In the rows, 128 means zero.
Each row is followed by its class.
[121 166 120 113 119 119 137 162 134  95 147 147  87 154 142 137 114 184
 115 154 113 138 136 141 108 140 142 133 112 115 144 120 121 116 134 104
  95 123  86 151 113 129  93 153  91 106 143 139 120 102 120 121] | Q_737
[134 109 126  86 144 104 145 139 111 126 135 104 150 112 108 138 102 161
 123 135 132 122 152 176 147 129 135 135 114 151 111 124 182 117 113 118
 103 154 128 132 113 128 118 122 126  98 126 113 132 129 137 122] | Q_737
[133 167  73 149 140 194 124 141 128 117 179 150  60 169 126 121 132 155
 158 105 150 120 119  81 122 101 173 144 154 126 143 113 143 111 122 110
 171 103 107 100  93 129  85 187 168  94 120 139 140 130 121  97] | Q_963
[119 123 110 120  82 112  77 121 120 135  98  96 165 134 146 106 107 161
 114 123 174 179  87 144  95 145 131  92 194 111 128 126 139 146 114 144
 170 190  72 129 108 145 110 156 112  63 108 131  88 117 181 134] | Q_205
[136  61  76  93 178 163  59 114 179 233 119 143 103  65 116 102  73  90
 123 151  46  91 171 108 152  48 114 192 119  87 202  12  49 172 104  57
 102 205 144 171 139 179  65 119 156  88 147  64 211 167  82 142] | Q_150
[118 109 129 130  94 113 136 133 131 128 123  90  89 118 106 124 113 137
 142 132 130 130 137 170 109 130 130 115 133 127 126 117 166  89 120 135
 137 179 138 115 116 127 148 149 125 113 110 133 136 146 148 133] | Q_963
[ 73 148 128 103 136 189 103 133 134 167  88  66 100 149 103 183  73 109
  94  70 104 144 136 133 132  80 177 127  80 119 128 104  48 131 140 114
 154 100  89 137 135  73 127 152 118 139 177 161 125  85 115  87] | Q_604
[117 126 115 124 136 102 113 169 155 118 121 125  92 144 115 141 112  84
 104 104 115 133 152 107 127 125 143 115 133 117 139 126  80 125 143 113
 146 135 133 139 129 118 130 166  99 105 113 115 148 102 135 104] | Q_604
[103  83  78 118 130 179 117 138  52 182 141 131 148 135  99 156  96 144
 188 184 123 160 170 130 173 166 114  82  96 177 106 129 109 105 146 197
  47 122 107 110 162 164 180 185 159 156 177 179 111 168 123 124] | Q_737
[125 152  98 173 119 139 123 158 137 114 134 128 135 131 131 140 115 133
 113 105  83 131 123 114 133 143 146 104 158 121 101 128 110 109 166  99
 118 103  93 151 142 143 118 166 105 105 134 136 121 103 145  99] | Q_302
[113 160 151 157 144 104 139 155 169 100 132 128 120 125 135 125 128 134
 116 110 108 143 127 173 136 154 116 110 138 120 131 100 142 100 154  94
 105 134 121 150 143 112 134 143 144  86 143 142 145  78 158  95] | Q_737
[126 161 129 150 120 133 115 168 130 111 149  99 113 176 171 145 113 124
  91 113 122 158 132 119 131 157 138 132 118 113 122 151 120 138 155 126
  98 106 120 153 128 123 104 161 113  94 127 153 137 107 143 134] | Q_15
[126 109 114 174 151  64 140 124  89 123 137  88 116  92 131 146 117 105
  95 139 112 143  96 120 103 104 139 121 181 115 119 188 165 120 132 124
 107 124 153 134 101  82  76 100 140 120 127 156 134 153 161 174] | Q_15
[121 125 140 130 112  95 142 155 115 129 139  94 118 139 121 146 101 164
 124 119 136 111 167 155 137 117 135 136 142 115 104 136 127 127 136 115
  96 138 122 161 123 115 154 133 133 106 114 130 140 131 138 121] | Q_604
[122 159 121 136 109  99 110 173 186  96 147 190 165 150 171 162 134 127
  82  94 141 154 172  66  84 126 102 139  67  68  93 136 116 121 161 121
 141 109 150 149 117  97 124 182 142  97 128 166 136 121 139  88] | Q_205
[115 122 149 172 150 111 143 124 125 128 145 103 114 132 125 169 126 113
 142 119 126 111 159 172 102 104 143 118 140 122 154 149 162  86 160 147
 142 133 171 116  92  78 160 117 117 102 154 119 119 116 140 101] | Q_298
[108 143 155 126 130 123 140 152 133 118 154  93 152 133 124 108 138 121
 122 118 130 149 133 128 126 151 130 134 141 106  87 116 170 127 132 133
 106 128 136 129 122 175 153 157 147  98 119 120 114 124 156 132] | Q_205
[136 123 150 137 105 100 108 142 138 112 104 164  82  99 117 146  89 158
 122 157 133 117 166 138 127 113 154 157 152 118 137 132  98 130 130 124
 179 129 141 118 134 106  97 156 135  95 150 159 118 159 154 112] | Q_963
[128 137  78 145 133 121 109 125 167 142 125 107 118 158 119 142 110  69
  77  95 102 172 136 100 149 144 146 108 142 115 145 100 119 149 167 107
 149 145 105 157 128 114 119 155  91 119 145 139 123 120 132  93] | Q_150
[107 164 107 175  92 169 147 129 166 136 138 104  88 153 117 114 132 133
 105 110 110 134 121 115 142 117 136 118 132  68 148  95 125  77 141  93
 110 125 100 165 119 101 100 151 111 163 117 177 132 130 142 167] | Q_963
[130 110 141 141 125 111 128 139 109 114 141  81 151 119 135 137 123 140
 109 126 128 129 144 150 112 121 130 109 114 122 115 146 124 108 125 130
 106 142 131 121  98 101 154 149 139 106 108 115 139 109 136 118] | Q_298
[132 151 119 154 139  98 127 158 159 110 149 147 140 134 143 121 121 134
 120 146 111 125 161 109 112 142 146 126 144 111 126 128 124 143 168  99
 132 125 134 143 125 141 127 169 137  84 119 127 115  92 138  91] | Q_298
[121 136 123 125 132 124 129 162 122 104 122 123  91 161 130 126 121 141
  96 123 121 133 142 120 116 144 133  99 134 141 142 121  88 124 149 122
 116 131 117 146 139 133 113 166  90 114 123 147 145 124 121 115] | Q_604
[111 182 113 153 112 101  88 159 182 127 149 112  98 119 160 109 116 113
 131 108 111 135 147 134 114 131 141 140 105 106 133 108  68 131 143 135
 151 115 124 161 113 131 128 172 116  87  94  79 142 107 111 129] | Q_150
[125 117 103 112  90 149 145 151 142 134 114 102 131 138 116 125 115 117
 146 114 138 130 128 159 118 132 126 134 109 118 120 151 137 107 110 116
 162 161 117 129 131  99 120 139 128 116 105 132  84 125 130 133] | Q_15
[131 127 107 114 198 147 115 127 124 127 146 115 180  91 152 177 119 177
  88  74 170 124  92 122 149  93 146 110 115 148  96 133 119 132 100 102
 163 120 154  99  79 114  85 121 186  88  89 144 141  99  87 155] | Q_15
[108 150 139 201 112  73  96 106 142 139 106  99 127 169 158 149  93 160
 136 120 121 117 123 109 131 178 139  64 160 137 140 133 120 155 140 148
 135 114 112 152 109 145 106 150 132  94 120  97 138 120 121 107] | Q_302
[140 113 133 141 107  96 136 150 146 145 136 100 138 136 129 124 124 145
 142 122 101 132 162 159 115 127 131 110 127 115 124 127 175 120 130 106
 121 154 152 122 107 132 122 144 143  96 114 122 109 122 142 120] | Q_298
[142 180 150 112 155 132 118 123 138 103 120 171 130  92  78 100  99  75
 119 110 146 116 148 160 155 131 144 130 160 179 131 120 123 110 102 151
 149  57  91 122 170  65 101 136 146 126 156 134  98 161 140 116] | Q_150
[ 92 119 156 127 132 114 130 145 123 133 134 104 136 108 114 132 126 145
 131 135 139 134 143 163 134 131 129 125 109 116 100 125 156 116 127 134
 124 139 127 127 107 142 147 145 137 106 117 133 122 131 146 117] | Q_205
[116 131 176 118 167 205 194 131 134  89 167  96 233 177 166  40 144 128
 143 164 205 107  87 100  63 185 169 128 179 170 164 147 107  35 198  87
   4 176  89  93 147 122  88 173 111  18 106 132 193 101 158 143] | Q_15
[118 154 124 133 133 133 127 151 140 107 149 146 109 141 137 141 131 116
 116 127  98 143 137 107 105 143 136 137 127 114 144 121 122 116 144 118
 136  98 141 130 134 136  76 152 104 124 128 142 118 119 147 118] | Q_15
[115 116 156  82 153 119 119 157 149  85 162 154 124 132 155 121 131 130
 112 146 152 165 158 154 112 128 128 120 146 122 110 144  74 132 162 138
 120 153 116  99 147 129 147 155  92 108 111 151 104 133 138 123] | Q_604
[112 154 135 144 117 152 102 138 161 101 132 162 120 140 145 151 123 148
 119 119  90 139 134 138 142 132 136 117 106 108 123  79 156 122 154 126
  89 126  87 149 128 124 108 164 118 116 140 146 113  96 130 113] | Q_737
[108 105 144 159 134 130 148 117 106 118 121  94 158  85 117 136 118 115
 123 110 120 121 143 150 135 136 125 156  93 143  91 156 141 117 132 126
  90 145 104 146 110  84 122 123 126 108 116 123 105 146 139 106] | Q_150
[121 105 120 196 147 124 129 137 134 155 124 110 126 112 127 136  92 144
 133 139 112 147 133 119 146 145 141 101 126 109 111 121 173 113 153 127
 132 167  82 122  93 154 148 127 119 108 123 127 114 144 103 152] | Q_963
[114 133  94 173 142 111 141 165 139 135 155 118  89 156 161 132 139 150
 130 108 129 141 122 135 132 146 125 112 155 120 118 154 145 144 132 108
  79 131 108 158 126 142  89 170 133 118 137 129 104 144 147 104] | Q_963
[135 145 118 131 134 139 150 165 178 111 130 122 100 150 130 133 118 145
 128 132 128 158 145 125 114 144 142 120 133  98 121 124 119 110 164 103
 137 137 105 124 136 136 126 162 119 112 147 152 115 121 109  91] | Q_963
[107  78 151 109 144  37 177 107 113 119 161 147 165 139  82 175 205 133
 128 116 138 113 175  61 136 136 145 132 216  51  99 111 188 109 103 106
  67 115  99 136 125 106 119 114 100 186 195 109  91 219 157  75] | Q_150
[161 109 103  99 101 170 128 136 146 119 107 107 108 146 115 137 139  94
 129 136 163 142 126 107 135 140 144 116 150 112 119 160  71  84 137 116
 112 139 121 110 163 108 144 151  95 140 185 168 144 144 136 116] | Q_963
[ 71 102 128 116 133 182 175 171 146 101 135  79 106 142  92  38 151 184
 135 143 140 131 175 199 150 176 101 181 166  90 204 186  67  94 112 100
  80 145  87 193 141 160 112 167  21  74 108  75  56 131 191 114] | Q_963
[129 154 106 146 131 122 126 164 119 128 130 119 132 156 127 153  88 152
 107 132 131 131 133  81 165 126 154 100 151  97 129 115  98 137 142 126
 109 106 140 147 105 117  93 150 129 105 130 135 126  98 115 116] | Q_298
[108 102 152 173 105  76 145 151 163 112 179  98 145 162 119 152  85  73
 101 105  82 153 111 139 155 137 119 109 130  77 100 145 124 142 149 117
  88 110 174 127 121 111 150 139 138 102  90 133 162  96 171  82] | Q_205
[136 122 139 144 111 126 154 132 125 132 114  70 142 125 105 143 114 124
 119 120 136 151 109 143 150 146 142 130 174 130 105 152 149 117 136 126
  99 130 121 137 111 155 167 128 143 104 115 119 131 119 150 139] | Q_205
[ 54 133 151 183  91 102 113 122 115 130 109  80 159 125 174 140  96 166
 117 114 107 127 140 125 125 131 136 109  77 150 132 122 130 134 168 186
  86 124 199 166  92 114 113 160 146  69  83 107 166 130 157 153] | Q_15
[100 119 139  84 166 142 145 201 135 129 147 121  90 148 142 128 119 105
 106 142 123 134 116  91 105 140 143 121 161 124  98 166  84 106 145  89
  83 107 117 116 153  92 101 161 111  83 184 128 115 137  86 121] | Q_604
[148 107 108 117  93 123 134 126 148 133 134  90 142 160 125 126 107 156
 115 117 106 153 135 134 118 153 123  91 136 135 112 145 179 131 133 136
 125 134 103 155 144 112 114 160 134 139 123 120 126 131 127 125] | Q_302
[110 111 113 138 115 136 127 138  94 141 148 108 155 112 144 164 133 171
 131 105 115 126 146 126 110 152 109 118  99 143  86 123 115 151 150 112
 123 139 119 147  98 132 164 137 156  97  95 108 112 100 117  97] | Q_302
[143 165 124 116 140  94 151 168 140  66 135 142 153 153 144 168 141 106
  61 103  78 146 145 134 112 112 132 129 126  97 111 114  68 123 144  79
  67 105 112 137 136 137  91 144  87 119 122 167 142 102 161  93] | Q_737
[104 156 112 101 111 111  96 147 151 116 132  74 150 154 141 141 130 160
  99 142  90 165 149 104 129 158 149 100 110 139  96 130 117 156 150 105
 141 118 144 143 127 204  99 186  75 106  98 123 126  73 167 106] | Q_604
[118 140 128 134 144 133 106 147 151 131 128 133 122 147 153 128 134 152
 107 151 126 159 152 126 153 122 145  83 108 111 115 143 107 148 139 101
 122 113 101 134 121 133 115 167 112 141 174 138 115 129 144  92] | Q_298
[107 134 110 104 114 151 109 162 168 130 148 151  67 156 149 149 146 124
 106 118 138 147 124 119 132 121 129 110 134 131 130 126 117 112 161 117
 104 118 104 123 145  91 137 153  97 105 133 151 163 114 131 102] | Q_963
[116 133  96 125 127 100 129 149 177 112 134 118 108 132 131 124 119 125
 107  93  84 162 145 104 119 149 140  92 162 117 125 136  97  87 131 113
 146 108 107 124 157 113 111 175 125 101 143 130 149 128 141  99] | Q_302
[114 119 125 152 112 129 128 123 138 162 142 101 143 150 111 169 101 132
 136 119 129 128 131 124 103 125 123 101 110 114 126 100 143 131 138 135
 129 152 134 123 100 143 155 149 147 143  92 129 120 108 118 130] | Q_963
[156  98 157 105 143  77 150 165 142 153 154 148 156 140 136 159 108 189
 152 112 153  99 186 144  57 136 167 113  74 144 128 132 138 119 138 144
 140 137 156 123 113 144 111 188 122 149 121 108 124 128  94 121] | Q_298
[131 135 124 180 128 156 119 151 151 113 146 151 108 147 144 134 120 121
 111 109 115 140 128 120 150 126 133 114 127 122 133 132 102 114 142 118
 125 110 122 113 128 124 139 154 125 103 148 143 136 127 141 126] | Q_963
[141 131 115 125  96 118 135 133 147 148 118  78 181 107  73 143  86 205
 146 127  89 125 150 142  77 132 105 146 133  89 118  91 163  79 125 102
 110 148 121 155 126 208 158 158 139 123  97 113 113 105 118 119] | Q_737
[117 123 105 141 121 130 143 131 150 148 123  89 130 130  94 150 117 148
 149  86 137 120 154 119 160 128 142 147 172  77 116 128 158  96 141 104
 140 138 113 149 118 109 141 128 140 111 134 124  92 129 122 102] | Q_302
[146 140 135 160 115 180  85 128 140 132 171  77 135 139 134 123 113 120
 194 148 126 189 157  99 140 141 116 152 146  61 103 166 179 115 128 176
  64 123  75 136 104 108  85 141 151  96 134 129  87 120 145 154] | Q_150
[ 85 147 107 113 152 157 134 113 188  92 167 123  73 145 145 113 162  95
 125 106 119 166 160 130 124 140 140  80 146 140 160 126 100 124 137 186
 138 103 159 148 153 116 129 170 125 114 168 130 137 118 176 108] | Q_205
[120 119 182 140 157 127 131 122 135 151 135  62 124 110 113 133 119 102
 122  91 128 120 158 168 115 129 103 127 159 115  74 131 204 102 126  96
 132 175 102 119 117 132 150 105 145  91  92 134 133 139 158 122] | Q_302
[128 174 115 155 144 143 109 154 115 128 149 100 113 161 141 120  84  99
 117 146 132 127 132 109 115 148 144 153 163 100 131 211 125  99 117  84
 157 100 127 133  95 142  80 117  64  34 142 135 126 127 164 171] | Q_15
[100 148 121 126 144 167  99 150 137 106 144 104  78 143  97 140 129 178
 122 130 116 171 150 121 169  79 108 114 148 103 123 125 160 124 139 134
 137 117 167 114 100 165 159 139 134 100 120 152 112 110 130 128] | Q_604
[136 141 116 122  96 101 129 139 131 148 136  70 103 149 104 129 103 161
 111 131 137 131 147 141 123 130 134 124 124 126 123 144 172 122 105  98
 155 140 119 128  81 128 153 132 131 100 111 108 105 131 121 138] | Q_737
[116 132 116 163  84 106 137 147 127 137 121  93 121 129 150 138 127 159
 144 140 122 132 132 158 116 123 135 124 132 134 116 129 137 129 135 156
 158 155 124 115 119 143 128 137 143  93 105 132  96 134 139 120] | Q_205
[110 160 185 122 165 171 132 184  38 164 109  67 223 187 126 134 118 110
 132 139 137 138 127 211 115 150 159 145 184  69 120 102 115 119 187  81
  74  90  78 165  99 148 213 133 138  46 217 118 121 134  96 148] | Q_15
[102 133 168 115 106  38 156 172 105  90 158 144 109 117 105 130 129 183
 121 136 129 113 142 141  93 140 118 124 175  81  99 105 140 102 107  88
 139 137 124 134 109 130 169 121 111 110 117 104 112 134 138 121] | Q_604
[139 140  92 170 133 132 122 104 153 105 167 149 107 136 154 148 110 117
 125  88 108 175 134  98 116 152 146  92 119 125 118 105 148 113 158 117
  84 140 136 154  81 122 121 187 163 115 153 141 168 151 121 117] | Q_150
[174 136 111 192 117 106  94 141 127 100 119  85  66 133 118 142 154 158
 129 114 103 168 132 136 134 166 143  81 158 132 156 135 173 143 154 147
 150 133 135 129  92 183 123 160  93 129 107 136  89  73 140 103] | Q_298
[121 114 121 145 119 107 114 121 115 126 127  91 159 117 129 134  97 176
 117 110 131 138 117 161 130 137 128 135 132 118 124 123 156 127 142 132
 113 145 123 149 117 107 131 144 146  95 131 130 114 115 133 106] | Q_737
[119 110 137 134 115 119 150 155 162  88 139 142  91 132 137 143 171 151
  92 128  99 154 133 116 121 150 151 116 142 113 112 142 122 121 145  76
 127 133 139 119 122 141 138 174 109 112 160 156 112 121 146 131] | Q_963
[161  88 149 131  95 156 115 145 128 154 131  65 124 154 126 160  92 145
 160 121 123 145 130 177 126 143 111 112 131 112 103 175 167 134 109 124
 127 155 118 124  98 108 139 129 145  85 105 108 114  83 125 114] | Q_298
[107  90 138 183 107  31 159 150  88 167 111  74  98 129  88 148  74 119
 176 114 140 142 122 119 111 178 149 113 122  74  97 101 134 129 144 140
 103 188 113 123 108 159 158 152 154 169  97 154 129 143 116 105] | Q_963
[115 110 135 101 108 152 142 149  90 155 115  78 111 134 116 123 119 155
 150 121 150 140 144 130 153 115 150 150 136 122  95 135 181 106 123 155
 125 164 130 103 117 125 141 131 135 107 121 140 105 144 135 154] | Q_298
[120 146 153 121 132 157 138 153 150  97 133 156 111 120 124 131 117 144
  97 112 133 142 138 138 135 137 145 144 107 132 119 121 108 119 154 123
 138 107 120 139 128 147 132 154  96 110 125 143 138 117 145 106] | Q_205
[130  70 130 136 118  82 164 136 126 145 115 121 165 113  89 165 123 119
 128 118 134 119 150 170 121 112 116 128 108 137 117 159 153 123 114 137
 115 161 124 127 109 134 146 132 135 150  71 128 110 145 150 124] | Q_205
[125 117 152 162 103 133 122 114 143 132 154  74  60  81 106 159  83 137
 148 130  99 126 130 137 149 120 131 146 141 122  94 150 112 114 129 115
  97 117 152 142 126 130 157 128 152 155 119 107 145 116 153 110] | Q_604
[ 97 182  85 123 126 111 116 144 169 121 158 134 109 145 138 119 121 122
 123 155 118 129 114 141 141 114 147  98 113 132 127 111 115 111 162  82
 128 116 146 111 127 128 119 143  99 104 144 146 129 106 138  83] | Q_737
[108 133 104 142 113 119 139 152 148 151 138  80 105 137 131 158  64 141
 116 129 118 182 112 146 153 143 104 112 152 107 111 119 123 144 119 128
 131 172 117 138 131 149 123 132 137 122 102 128 102 100 164 120] | Q_963
[153 163 106 164 137 196 123 144 175  94 177 100  82 154 144 130 162  81
 110 129  89 145 117 102 158 138 139 101 156 110 116 123 138 118 161 121
 108  76 117 148 136 108 106 158 128 132 139 120 153  98 132 107] | Q_963
[123 102 139 135 110 129 126 131  83 123 145 104 129 133  90 123  82 132
 114 110 105 119 124 138 102 148 137 124 131 128  90 129 153 149 139 114
 144 156 122 127 124 162 150 146  99 110 100 154 103 113 148 127] | Q_302
[109  89  62 140 118 146  96 122 138 116 139  91 150 100 150 140 120 142
  92 115  99 167 132 149 152 136  96 172  80 110 107 167 131 135 165 112
 119 133 150 159 119  97 136 170 144  91  99 146 137 119 132  69] | Q_963
[112 173 125 181 102 146  83 171 147 102 147 131 114 179 160 168 111 157
  80 165 150 122  83 111 116 144 101 123  75 137 130 128 140 128 179 128
  70 125  80 121 149 125 116 185  81 141 103 164 110  64 113  50] | Q_963
[141 146  97 192 132  88 134 142 147 111 146 125  90 131 151 139 134 138
 124 110  96 116 153 115 116 145 144  94 133 129 129 130  86 139 150  98
 147 129 127 145 113 150 115 154 130 115 117 122 133 118 129  96] | Q_302
[163 123 166 208 137  26 110 171 192 191 132  85 166 208 211 137  84 185
 112  70 185 151 184 183 127 164  80  85  61 198 159 191 201 106 145 149
  43 212  84  94 142 179 101 137  87  83  57 145 168 131 169 132] | Q_302
[130 171 113 155 142 139 116 138 153 111 167 112 123 123 127 135 157 133
 129 122 146 111 145 123 119 145 128 127  96 127 116 139 118 124 145  81
 107 108 150 155 104 128 119 161 122 114 149 133 105 101 120  85] | Q_150
[126 150 120 111 131  93  55 168 188 151 185 144 181 153 167 127 117 107
 180 117 119 157 170 158 107 118 125  97 101  93 136 128  76 120 158 175
  96  64 147  97 168 136 117 147  87  94 141 118 155 104 157  93] | Q_963
[156 103 136 114 105  88 127 136 112 128 118 127 136 134  86 152 105 141
  98 103 136 137 137 142 125 148 127 130  94 146 106 146 142 130 114  81
 158 117 113 105 110 101 142 131 112 117 134 144 131 149 108  67] | Q_150
[120  79 176 131 127 153 139 148 101 124 154 103 107 126  81 137 113 150
 133  98 134 137 120 150 161 139 129 141 115 127  95 154 177 149 115 145
 129 105 122 113 129 111 135 123 140 114 119 153 119 101 154  86] | Q_205
[122 130 122 124 147 104 120 115 134  74 165 158 206 128 145 102 109 120
  96 151  91 139 176 152 118 111 126  99  99 115 102 151 137 125 147 121
 111 105 124 125 120 107 130 138  98  87 115 140 151 139 169  90] | Q_298
[137 146 107 168 155 136 151 138 123 105 139 159 126 136 136 146 148 104
 138 113 108 143 166 107  98 134 125 121 118 115 109 127 126 104 153 126
 162 143  98 131 138 135 129 151 142 146 144 163 126 126 153 116] | Q_302
